Each row is shifted at random along 5 fixed directions that mean nothing.
Known rows, with every step that occurs
C N G D W: [  38   40   16   60  250 -158  155    0  384 -204   27  336  -91   56
 -142   53  -79  -19   50  -79 -404  294  224  138  -19 -271  381  112
  195   74 -172  -15  147 -139  363  157  -20 -194  -21  216 -329 -299
   59   90  134  -33   75   -3 -180   -2 -422  101   40   81  133   -4]
D W P A R S U F N G C: [ -90 -152  114 -228  -68  -49  -73  -22  -26   36  -80   23    4   47
  -99  226 -174 -163 -175  362  151  139  -13  152  165 -133  169   43
 -106   69  -86  -93  133  -38   93   58  180   25  -29   65 -104  143
  -10  210  -43 -289    1    4 -154   20  -15    1   77 -263  -73   50]
R A K D W S F N G: [-208 -111  190 -194   50 -182   19  110  632 -196  -30  153   43 -126
 -106  -44 -163 -181  -87 -194 -276  293 -106  232   79 -303  229  -88
   -9   -2 -457 -168  182  -51  156   16    7    6 -160  249 -132 -125
  249 -189  111  173  -38  -75  -62  -83 -351  170   77 -238 -111   -5]
G W P F U A: [  89  -18  249   -2  269   93  -58  343  -64 -152   72   21   75   92
  -84  302 -127 -147 -325 -172 -255   29 -210    4  -40 -259   96 -112
   62  -44 -115  244   26   26  133  -16  119  -71  200  -58   84 -123
 -173  230  111 -160  -36  -79  145 -405   39  -13 -105 -248  -13  200]
F U K D W P N G C A: [  39   28    9   17   49   30  -42  106  109 -135   20  120   60  126
 -151   36 -110   41   51  -86 -112   87    2  107  -52 -108  160   -4
   72  145 -115   62    2  -71  168  -77  -47 -146   51   69   -1  -13
   74   91   76  -38   13   -6   12 -103  -97   92    4   24    8   90]
K D W S A: [  58  -94  153 -119  -93 -168 -259  -30  218 -138  -61  103 -250   31
  -45  -35 -143  279   79  352  119  102  178  204  127  -77  105  244
   33  109  -45  -72  135 -129  330   80   63 -309  129  163 -127    6
  -75  131   11  -75  164  126  -58  526 -123  231 -113  379   74  -14]
G N D W S R A: [-172 -138   69 -153  111 -128   95  148  169   87   59  100  -35   20
  -97  129 -227 -127 -283  215   84  175  -35  134  200 -142  261   18
   76   11  -25 -155  251   26  128  161   86   14    6  202 -206  -75
  -70  204  -95 -124 -100   70   -5   53  -39 -134  -13  -90   45  -95]
A U F N D W P: [-128 -137  309 -176 -134  -82 -119  -80  332 -199  -16   45  -50  -73
  -19 -125   13  -59  127   69  -89  237  -85  261  144 -257  145  139
   32   12 -345  -51   71  -54  256   36   25 -123 -261  151 -229   16
  204 -145  134   26  129    6  -80  -47  -85  242    4  -78  -78 -184]
U F N G W S R A K C: [ -58  -75    8 -136  280 -120  -57  320  -72   36   20   72  118   57
 -120  402 -171 -176 -176   99   97   70 -323  173 -166   26  258 -248
   15   51 -389    2  410 -274  185 -211   30   15   14  189   96  241
   -7  189  114 -250 -220   60  -29 -110 -212   12  -96 -412 -123  260]
W P S A: [-106   61  370 -138 -282 -145 -191  -90   43   77  -12  -79 -252  -48
   -3 -262  -36   42  -85  369   30   89  195   97  384 -162   29  276
  -77  -73  -47  -79  -20  128  169  210   69 -159 -133   77 -124  -47
  -99   10  -25 -158  446   47 -148  300   47  129   17  165   31 -342]
C G D W S F A: [ -65 -165  103 -295  -69  -92  -11 -117  261  163  -56  145   27   30
 -177  192 -110 -116 -233  450  108  265  329  -85   35   27  284  163
  -24  178  -40 -115  119  -84  135  162  215  111  -97  157 -364   76
  120  -83  -47 -135  128  -90 -296  -56  -91  -84  103 -158   90    0]
K D W P F: [-117 -268  193 -388  -49  -52 -137  -55  301  110    8   92  -66   98
 -137  162 -231  -79  -56  539  184   96  225   26  136  -27  246  150
   -3   91  -21  -94  176  -61   49  212  149   49   14   94 -197  176
  122   31 -158  -84  105   57 -167  124   51  -45   81  -51  121  -97]
N D W P G C K: [ -57 -126 -104   51  305   51   15  283  148   10   78  239  197  141
 -130  324  -85  -63 -142 -110 -163  193   38   67 -212 -191  256 -118
  108   10   31   43  105    4   41   16  113  -34  148   56 -102 -287
  -53  193   33 -152 -148  -17  -36 -303 -172  -55   84  -93  182  154]
W S A K D: [-228  -20  450 -102 -130   24  -85  108  229  -70    7  -55  -44 -156
  -16 -323 -184   -4 -181   57   -2  171 -101  306  317 -204   13  -16
 -101  -83 -151 -164  -47  324  164   49 -100  -66 -100   98 -161  -79
  -16   16   45  220  232  -48  143   -2  148  177 -119  -54 -105 -339]
P W S U F K C N G: [  45  -70  241  -79 -208 -191 -148  -41  235 -143  -28  100  -17   -2
  -78   83   69   35    8  104 -222  276  205   10   27 -138   32  102
  -78  265 -180  104 -126 -120  101  -67  212 -102 -130   68 -112 -193
  168 -193  186  -79  294 -191 -240 -108 -350  195  144  -47  -81  -49]
C G N D W S U: [ -30  -13   86  -98 -184  -55  -75 -128  239   55  -70  166  -34   -1
  -97  -43  -14   47  -41  277  -79  307  311    7  114  -44  136  282
  -15  117  145   25 -146   19  113  204   87  -95 -103  119 -302 -111
   43  -96   -6   -3  240  -74 -135   74  -28   52   85   58  128 -269]
A S U F N G C K: [ -80   -2   38  -83  -69  -58  -42   60 -101  127  -35  -19    4  -90
  -71  -12  -46  -57   12  251   86  299  -78  244  124    4  188   -5
  -35   64 -245 -101  144  -85  232 -126  -94  -71 -225  106 -202  181
   37   92  192 -209   99   12 -149   87  -31   71 -182 -169 -180  -65]
W S A U: [  16 -116  267  -88  -48  -65  -73  207   11  -11    7  -93   77  -72
  -13   95  -82  -24 -332  -12  -53  142 -163  129   91 -213   32 -116
  -64   87 -228   10   -1   10  147  -94  148   36  113   19  -34  -56
  -35  -47  128  -43   53 -169   75 -120    5   71 -142 -210 -110  128]
S F A K D W P G C N: [ -69   -9   75  -83   43 -152  -74   53  262  -47  -16   58  -45   -2
  -98   51  -10   23  -20  116   22  190   56  177   24 -143  225  -31
  -15  -11 -212    0  210 -149  170  -62  -23 -182  -25  248  -78   25
   64 -102  119 -138  199   12 -190   76 -312  117   29   81   64   37]
R A K C N G W S U F: [-206 -135  112 -262  119   51  117  199  247   89   52   21   79 -111
 -110   -6 -330 -318 -219   16  -28  227 -157  160  125  -16  289 -224
   11    9 -444 -221  284   48  201  -64 -146   50 -104  251 -159  124
  113  125  102  -48  -43   55   81 -156 -127   30  -64 -410  -85   -8]
P D W S U F A K: [-187    3  482 -119  -92    8  -88   51  280 -217    8   14  -71 -121
 -119 -165 -120  -68  -75   76   -6  288  -38  262  353 -236   70   29
  -20  -62 -235 -131  -10  240  123  118   42  -25 -285  109 -288 -282
   73   53   76   54  214   10  -14 -133  -27  197   38  -13 -142 -400]
F U K C N D W P A R S: [ 119 -206    3 -231   51  -16  119  147  174    4    6   39  200  172
 -114  369 -173 -171 -180   35   97   -7  -55  -15 -162 -149  173 -223
   28  412 -285  -59  186 -273   89 -208  201   89  107   99   38  184
  213  -61  155 -157  -90 -121 -127 -240 -207   15   54 -292  -50  503]
U F K D W: [ -85   -4  214    9 -102  248 -337  183 -191   80   73 -103 -109   43
   -3 -135 -103  258  177  416  472  -16 -176  305   88  175  -51   68
  -50  -66   19  -29   -5   79   17 -125 -181 -177  -83   65  -34  263
  -83  254   60  -75  107  168  174  211  329  167 -187  117   -2 -380]
K U A R S F N D: [ -23 -196  117  -64 -187  -97  -24   77   53   16   53  -97  -27  -46
   55  -53   -3  -68  -97  182  -57   79 -181  140   82 -115   95   94
  -21  211 -316  -55   63 -118   60 -121   -9  -93  -37   46  -86  250
  158 -124  209   -1   66  -59 -115   87  -16  183  -83 -193 -146   72]
U F K C G: [   8   16   57  -46 -118  -25 -143  -21   68   97  -38    1  -32   32
   -9  -94   85  128   75  159   66   68   38   89 -130   55   67   77
  -51  208 -206   23    3 -149  108 -182  -51 -134 -158  116   18  259
  178 -124  128  -59  189  -71  -90   -2 -129  262   14  -40    6  -86]
F A U K D W P: [ -95 -273  229 -238 -128  185 -114  108   51   59   77 -143   94   19
  -15  -45 -241  -92  -72  253  333  -34 -161  229   87   25   51 -103
  -81   99 -222 -191   31   64   88  -81  -72   80  -93   29 -171  272
  122   64   25  -11    8   44  117 -154  277   -8  -81 -218 -102  -90]
W P F U K: [  60  251  240   69   42  150 -188  283 -148  -46   56 -108  -32  106
  -85   78   -9  109  -77  -31   15  -22 -128  120  136 -174  -14  -76
   39 -127  -41  218  -55   68   11  -16   10 -101   57  -24  167  -61
 -152  155   85 -140  163   16  102   -4  151  104 -158   61   52 -106]
C K D W S F U A R: [-167 -131  184 -248 -259  -98  -93 -171  331  -90  -54   87  -53  -43
  -27 -173  -66   61   80  290  -46  267  162  189  189  -99  131  173
   21  236 -198 -116   91    4  266  -42    3 -119  -97  168 -205   81
  177  -77   81  176  154  -84 -139   92  -12  236    1   44  -89  -37]
K C A S R: [  25 -297 -159 -155  308  -45  129  318  -64   83   19  -10  112    4
   53   96 -279 -215 -196  -15  -88   29 -227  202 -192  -84  341 -299
   73  145 -364 -116  393 -142  333 -176 -117  -73  255  116  -10  219
   -4  247  122  -87 -106  -55  179 -199   52   34 -183 -383 -122  366]
K U A F N G W: [  12 -157   31  130 -376 -196 -294 -196   10   -3    0   42 -202   22
   72 -168  220  173  136  288 -228  111  107   38    8   50    9  410
  -24  251 -219   96 -178 -300  115  -89   29 -259  -86  -42  -82  253
  137 -226  278  -84  208  -78 -240  196 -142  284   56   62  -32  -93]
W P A K: [ -81    9  239  -98  -15 -143  -72   80  141   75  -17   11    4   79
  -27  132    9  -99 -177  -14 -171    1  108   -7   -3 -220  140  -27
  -29   20 -169   96   92 -144   34  -51  195   19  101   37   63  -42
   11 -189   -7 -166  182 -154 -128 -126 -181   65  116  -38   85  129]
R S F N G: [ -30  147   -7   68 -192  -33 -218  145 -106   90  -96  -88 -114  -98
   -7  -90  -26  145  137  377  131  220  -86  187  250   -9  -30  137
 -168  -56  -43  -50  -85  -18  -29   85    9 -111 -201   46 -121  160
  -33  -19  183 -212  172   26 -122  445    9  205  -52  -19  -32 -350]
S U A R: [  61 -107  256 -211  123  -38  139  260   65  -34   45 -116  163  -72
  -22  197 -157 -329 -353 -170 -169   81 -300  170  -28 -289  207 -290
  -18  103 -442  -73  173  -41  223 -221  -24   71   86  116  -34  -77
   50   74   67  -68  -58 -111   63 -338 -200   60 -167 -424 -240  382]
U A R W: [-214 -198  245 -282   79   80  188   58   -1   70   21 -159  -40 -123
   82 -131 -406 -358 -151  248   68  -84 -161  270  262 -119  303  -69
  -93   10 -357 -450  349  178  306   16 -237  -16 -119  146 -297  195
  -18  305 -129 -160   74  232   25   54   27   79  -99 -189 -121   53]
P N G W: [ -66  122   65  218  174  146 -149  305 -274   97  114   60   35   70
  -80  134 -147  -68  -11  225  -76   93  -85   98   31  111  110   20
  -60 -146  172   99  -80  102 -106  104  -96  -29   31  -79 -125  -93
 -221  264   32 -251   31   96   80  -58  164 -105   22 -128  100 -300]
S A K C G: [ -23   -5   45    8   61   -3  -63  206  130   81   -1  -24  101  -59
   -9  -90  -49  -23 -141 -132 -102   94 -145  196 -174  -21   69 -228
  -66   32 -242  -73   16  -10  180 -223 -153  -93   48  117   60   16
   38  -62  174   48  104  -97   80 -102 -119  183  -63 -155  -35   50]
A U F N D: [-140 -205  307 -277  -30 -132   68    7  314   22   54   -2   47  -69
  -71   35  -77 -275   -4   84  -38  220 -130  168   75 -158  295  -38
   55  103 -485 -151  276 -137  198  -68   14   61 -305  196 -282  139
  325 -196  103  -46   36    2 -171 -178 -185   76  -16 -307 -136  -12]
P F K C G N: [ -62  122  146   29  -99   50  -80   63  -34  266   64  -36  -19   78
 -101  -73   10   60  -68  224   32   81   69   77   50  126   66  -19
  -48   73   67   60  -51   72 -158  -15 -106  -33 -135   39    5  172
   83   13   39  -25  184  -19  -28  -44  174    0   38  -97   57 -334]
A S R W P: [  47  -80  -92  -82  149   58 -183  399 -301  -24 -118 -110   36  -29
  155  227 -167   17 -101  186  196  -48 -230  192    5 -138   13  -99
 -146  -34  -79  -81  121 -155  192 -108   38 -116  210  -29   45   58
 -323  204   45 -338   53   29   89  256  147   81 -252   29   -2  224]
U K C A S F N D W: [-109  -42  -44   21 -124   64 -266   75 -154  138   -7  -47  -47   11
  -36 -251  -63  212  253  361  240   67 -117  318  -14  213   24   12
  -25   26 -110  -98   87  -27  148 -135 -198 -220  -48  107  -66  355
  -18  134  225  -61   85  138   68  196  178  233  -62   60  -82 -224]
U K C N G W S F A: [ -10   79   62   19   21  -22  -69   27   54  -55  -24   43  -77   29
 -118 -148 -113  114   56  102    1  113   13  219   44   29   81   -4
   20  127 -208  -35   88   -6  291  -59 -163 -214  -82  150  -87  154
   25  130  190  -33  167   62  -20   52 -153  216  -46   37  -37 -112]
K C A F N D W: [ -85 -343  -96  -90   46  -37  -20   58  159  135   46  144  138   46
    5   17  -68 -103   -6  123 -165  140  -71  159 -236   -5  283 -106
   40  152 -274  -29  136 -124   95  -90   -5  -45   88   69  -90  299
  238  -43  233   31 -103 -120   45 -305  -15   99  129 -442  -59   73]
G C K U A R S F N D W: [-111  -68 -256  124   48  177  -86  289 -401  284   63  -28   81   63
  -26   47  -97  130  -45  259  196  112 -219  248  -41  224   90 -104
   12   25   39  -24  135   51  -26 -238 -175 -147  173   10    3  384
 -141  403  168 -167 -196   91   99  106  280   16 -186 -149  -30   17]
U K D W: [  19 -120  137  -93  335   89  -69  338  182 -175   36   83   94   80
 -150  149 -249   15    0 -162  -31   -4 -198  198 -188 -142  101 -198
   76   68 -213   11  134  -68  154 -132  -69  -23  180   84   19  -21
   32  146   22   87 -132  -10  157 -207  -96  102 -119  -69  -33  169]
R A K U F N: [-164 -177   -6 -128  -82   28 -140  265  -57  344  114 -113   67    0
   18   68  -48  -92 -128  198  140    0 -230   33  -60  178  115 -110
  -68   48 -348  -52  103 -207 -180 -242   -3  141  -17   65   88  428
  138 -130  133 -142 -105  -37    5    1   46   26  -21 -358  -58   -3]
U A S F K C G D W P: [ -86 -281   46 -210  -50   84  -75   78  -84  195    0  -71  169  -15
 -129  154 -159  -98 -272  503  337   67 -104  124  -79   97  142  -84
 -145  107 -120 -104  125  -50  106  -67    9  103   18   59 -138  370
   -4    7   88 -162   47  -39  -44 -189  195  -67  -69 -343  -64   80]
R S A U K: [  96   57   57   87  -97   41 -189  355 -148  -61  -58 -178   68 -135
   56  -50  -18  166  -61  -69  -28   99 -330  131   28 -134 -223  -98
 -168  109 -199   30 -216  -79   32 -248   57  -69  122  -32   81   41
  -74 -154  268  -70   10 -180  126   98   33  251 -174  -42 -102   63]
G C K D W P A U: [-136  -99  -28  -56   82  -13   15   61  137   32  -24  169   89   68
  -91  -27  -83   16  -99 -130 -280  209   95  134  -96  -89  163  -48
   37   87  -62   59   39   36  128 -120   -8  -91  187   13  -37   44
   64   57  -18   67  -44 -162   39 -248   15   56   38  -88   43   74]
D W P N G C K U: [ -74 -194 -146  -34  184   83  -75  141  -74  144   65  146   63  163
 -148  298 -170  -43 -127  259   33  115  111   41  -23   19  278   16
   93   34   92   59  132  -20    7  116   33   17  163   -8  -49   72
  -77  340  -46 -244  -76   53  -38  -35   66 -136   40 -150  162   18]
F N G D W S R A K: [ -53   -7  -54   -6  202 -172  -71  297   56   17   18  203  150  105
 -148  422  -82  -67 -161   46  -28  138 -139  166 -184  -54  234 -171
   -3   14 -179  -36  208 -257   51  -74  136   66   44  139  -11  -62
  -46  134   82 -201 -281    8 -102  -47 -243  -69   20 -267  -27  185]
G D W S F U K C N: [  22  -21   28  -64   67    0 -113  111   49   -9    7  130    3  122
 -223  191  -61  199 -106  266  129  192   73   81  -19   40  123   11
   68  134  -15   85   59 -114  138    9  139  -57  174  111  -76   79
  -51  131  126 -140  -30  -33  -28   19  -38   37  -65   34   76   44]
S R W P A K: [-199 -123  234 -335  120  -29   57  228  130   25  -91  -55   72  -52
   35  126 -287 -346 -314  -30   19    6 -108  138  165 -277  167 -204
 -112  -67 -246 -286  248   88  163  -22   11   74  -46  107  -23  -90
  -47  102 -236 -119  117   -7  -38  -38  -79   39   12 -178  -46   87]

Rows
[-132 -135   58 -156   92   -9  -66  242 -133  129  120   59    7   54
 -101  157 -168 -137 -132  172   13  154  -91   76   57   62  218  -31
  166   38 -257   28  294  -63  146 -107  -72  -31  -27  107    5  156
  -10  262   71 -102  -30   46  -59   -6  122  -49 -137 -270  -74    2] -> C K U F N G W P S R A
[ -68 -155  315  -50 -209  125 -221   -5  103 -169  -44  -58 -117  -98
  -14 -258 -153  129  -58  177  155  164 -103  396  287 -162  -25   35
  -54    0 -133 -161  -60  248  235   40 -132 -201 -114   97 -129    2
  -43  297  121   70  163   65  200   65  143  275 -151  -31 -162 -275] -> D W S U A F K C
[-191 -299  301 -389 -326 -263 -106 -210  477 -160 -148   29 -119 -125
   29 -124  -62 -109 -169  191   20  274   81  126  316 -334   77  206
  -78  260 -356 -316  102  -58  246   44  228   17 -301  227 -219  -52
  213 -129  -41   65  120 -132 -199   15 -211  235  109 -103 -169  -44] -> D W S R A U F K
[  30  -38   81  -71   -6    8 -297  198  182  -25    6   57   41  148
  -46  261   14  138  110  129   60   38   22   49 -113   -9   53  -45
   20  121  -59  145   58 -306  -23 -149  141  -92  190   61  109   33
   20  -94  134 -119    7  -33  -39   66  -65   97  -29  139  128  190] -> A K D W P F U
[  23  135  337 -176 -138 -128  -15  -17   82  -36  -33 -129 -128  -24
   -5  -31  -71  -37 -108  115  -30   43   16  165  291 -138  102  -26
  -35  219 -323 -126  207  -31  187  -89    6 -152 -124  129  -38   85
   78   60   73 -161  196   78 -156  229 -161  204  -72   95 -130  107] -> P F A R W S U K C
[-237 -111  208 -110  -52  -16 -173  142  103  -73   29   95  -28  -21
  -85  -39  -55   51 -195  194   48  209 -131  194  143  -59   50   90
  -18  -24 -118  -43  -16   51   39   26   86    0    0   89  -93   41
  -42   98   32   69  -84  -65   60  -39  174   82  -52 -134  -63 -236] -> G D W S R A K U F N
[-194 -145  191 -297 -316   42  -97  -55   37   31  -52 -116 -135 -155
  156 -355 -204  -40  200  450  155  153  -14  235  339  -43  128  199
  -68  136 -219 -284  134   58  213  -72 -130 -204  -91  213 -305  241
   62  102   91    3  162   63   48  265  250  237  -74   11 -119 -156] -> C A R S U F K D W
[  19 -252   -6 -299   52   47   96  220  130  143   59    0  163  122
 -158  270 -310 -195 -291  146  354   36 -141   87  -35   -1  217 -299
   56  268 -307 -267  292  -98  142 -162   37  140  -51  202  -25  210
  155  189   37 -105 -138   44  -19 -139  -92  -51  -73 -359 -117  265] -> F U K C N D W S R A
[  45  -98   -6  -15 -106   91 -118  226  -10   -1  -21  -74   48  -95
  -16  -87 -157  133    5  177  169  149 -215  210   61  -15  -87  -86
  -93  149 -152 -142  -61  -19  119 -142  -42 -122   46   86  -90  160
    2   -9  263  -41   13  -11   88  197   69  211 -128  -39  -51  -45] -> R S A U K C N D W
[ -48 -315  178 -139 -119  -34  -16   84   -8  -21   37  -60   79  -31
   -5   70  -97 -220 -310  151 -105   57 -186  113  111 -177  106   23
  -90  170 -281  -51  -21  -23   57   -2   19   54 -110 -100  -41  193
  130  -55   62   16  106 -113 -122 -125  137   49  -49 -384 -195    5] -> K U A S R W P F N G
[  54  -39 -228  146  155   27  -60  219  -68   51   22  170  159  130
 -147  332  -78   96  -92   -1  -21  237  -31  151 -172   38  179 -163
   80  163  -51   60  106 -153  172 -206   28  -95  192   32  -12  -28
  -40  238  202 -185 -183  -49  -42  -75 -139  -45 -111 -109   37  298] -> N G C K D W S A F U
[ 118  -59  171   73  116  -11 -209  307 -159  -99   17  -38  -85   45
  -38  208  -74  138 -184    2  -20   60 -144   71   -3  -80   22   19
   84   61 -114  181  134 -107  205 -139   53 -252  231   36   62   -5
 -234  262  209 -222   27   20  106   39  -52  105 -242   59  -20  229] -> G W S F K U A
[-100 -175   42 -188   81   45  -25  312  106  -72  -61   -9  287  -38
   57  311  -79 -222 -185   82  -50  156 -321  130  -53 -323   36 -155
 -187   71 -139   17  -35  -37 -137  -43  254  170  124  -20  -40   44
   54 -126  182  -34 -165 -263   18 -341   74   26   76 -546  -92  197] -> A R S F N D W P
[ -60 -367  370 -165  254  109   98  269  115  -45  212   22   57   82
 -170  207 -269 -293 -333  -49   41   48 -298  210   33 -222  314 -169
  207  -35 -325   35  290  100  103   13  -44   57  -30   45  -50  128
  155  248   38   45  -44   20   81 -336  139  -61 -148 -482 -151  -14] -> K U F N D W P A
[ -65 -263   66 -141   39   72  -31  104  -75  247   46  -49  120   14
  -59  161 -182 -182 -158  314  196  -39 -111   72 -180  145  208 -157
  -63  142 -281 -141  244 -139  118 -233 -122   33   -7  118 -103  415
   79   40  120 -188   -2   37  -25 -252  -27  -27  -42 -377  -47  199] -> U A F K C G W
[ -39  -27  145  -61    0   43  -79  154  152 -117 -114  -48    6 -104
   67  -82 -115   67  -92  -88 -116  105  -77  201  148 -178   24  -60
 -128   59 -226  -72   -4   90  164   -3   -4 -162  -11   13   -7   30
   14   -4  115  -75  164  -35   67  136 -126  291  -42   32  -36   -5] -> R W S F A K C
[  23  -72  177  -35   51   29  -72  115   43   44   81   65   36  137
 -104  150  -26   68  -82  125  167   16  -76  162 -139  -54  140  -94
   68  115 -163   93  172 -112   93 -177   27 -115   10  126   67  180
   87   45  144 -104   65  -14  -14 -134  -80  119    3 -101   13   30] -> U F K C N D W P A
[  -4   45 -100   45 -305  -88 -403   65 -257  129  -79  -19  -60   67
   59  174   79  180   73  431  191  144   56   -6   34  222  -94  227
 -131  203   -3   -6  -59 -313   66 -174  188 -140  -26   31  -58   51
 -169   44  136 -402   20   34 -159  301  -45   90   -2  144   71   32] -> N G W S R A U F K
[-127 -184  148 -266  -23    3  -25   33  171  120    4   50   61   61
 -215  242 -298 -250 -118  377  178  242  112  -14  168   78  224   41
   -7  185 -113 -185  172  -15  146  107   94  125 -194   92 -332   37
  108  132  -13 -200   44   63 -220  -96  -88 -149   26 -229   -9   -3] -> N G W S F U K D
[ -22 -233  166 -289 -105   65  -57  219  113   73  -34 -108   88 -121
  -66   99 -297 -138 -154  298  210  145 -166   97  171  -60   64 -103
 -135  164 -227 -204   68  -30   45  -62   40   89  -12  103 -150  192
   79   10   47  -95  -28  -26   11   73    7   79 -129 -249 -132   69] -> R S U A K D W
[-139   55  249   18   -8 -114 -168  -37  168 -143  -13  190 -151   46
 -116  -35   37  128   -8  169 -146  172  127  190   96 -193  132  209
   27 -136  -28   71  -14  -16  146  153  117 -163   41   74 -154  -96
  -79   21   53  -90  110  -21  -78   57  -36  112   73  123   94 -224] -> G D W P A F N
[-222   -5  378 -222   36 -130  -17  176  189  148   90   22  -57    5
 -162  161 -222 -243 -201  272  199  150 -112  231  302 -103  290 -155
   72 -120 -223 -267  472   54   17   62    8   51 -277  277 -158   11
   33  214  -39 -109  -15  228 -165  130  -40  -66  -38 -183 -104 -158] -> P F N D W S R A K
[  75 -161   34 -184 -144 -190 -354   79  159 -201 -106   88  -69   32
   23  160    1  246   33  246   48  128  -18  102  -55  -76  -26  165
  -52  234 -172   95   35 -377  182 -147  256 -171  248  105   56   82
   -2 -151   61  -39  -27 -109  -28  272  -97  255  -71  158    7  218] -> K D W S R A U F
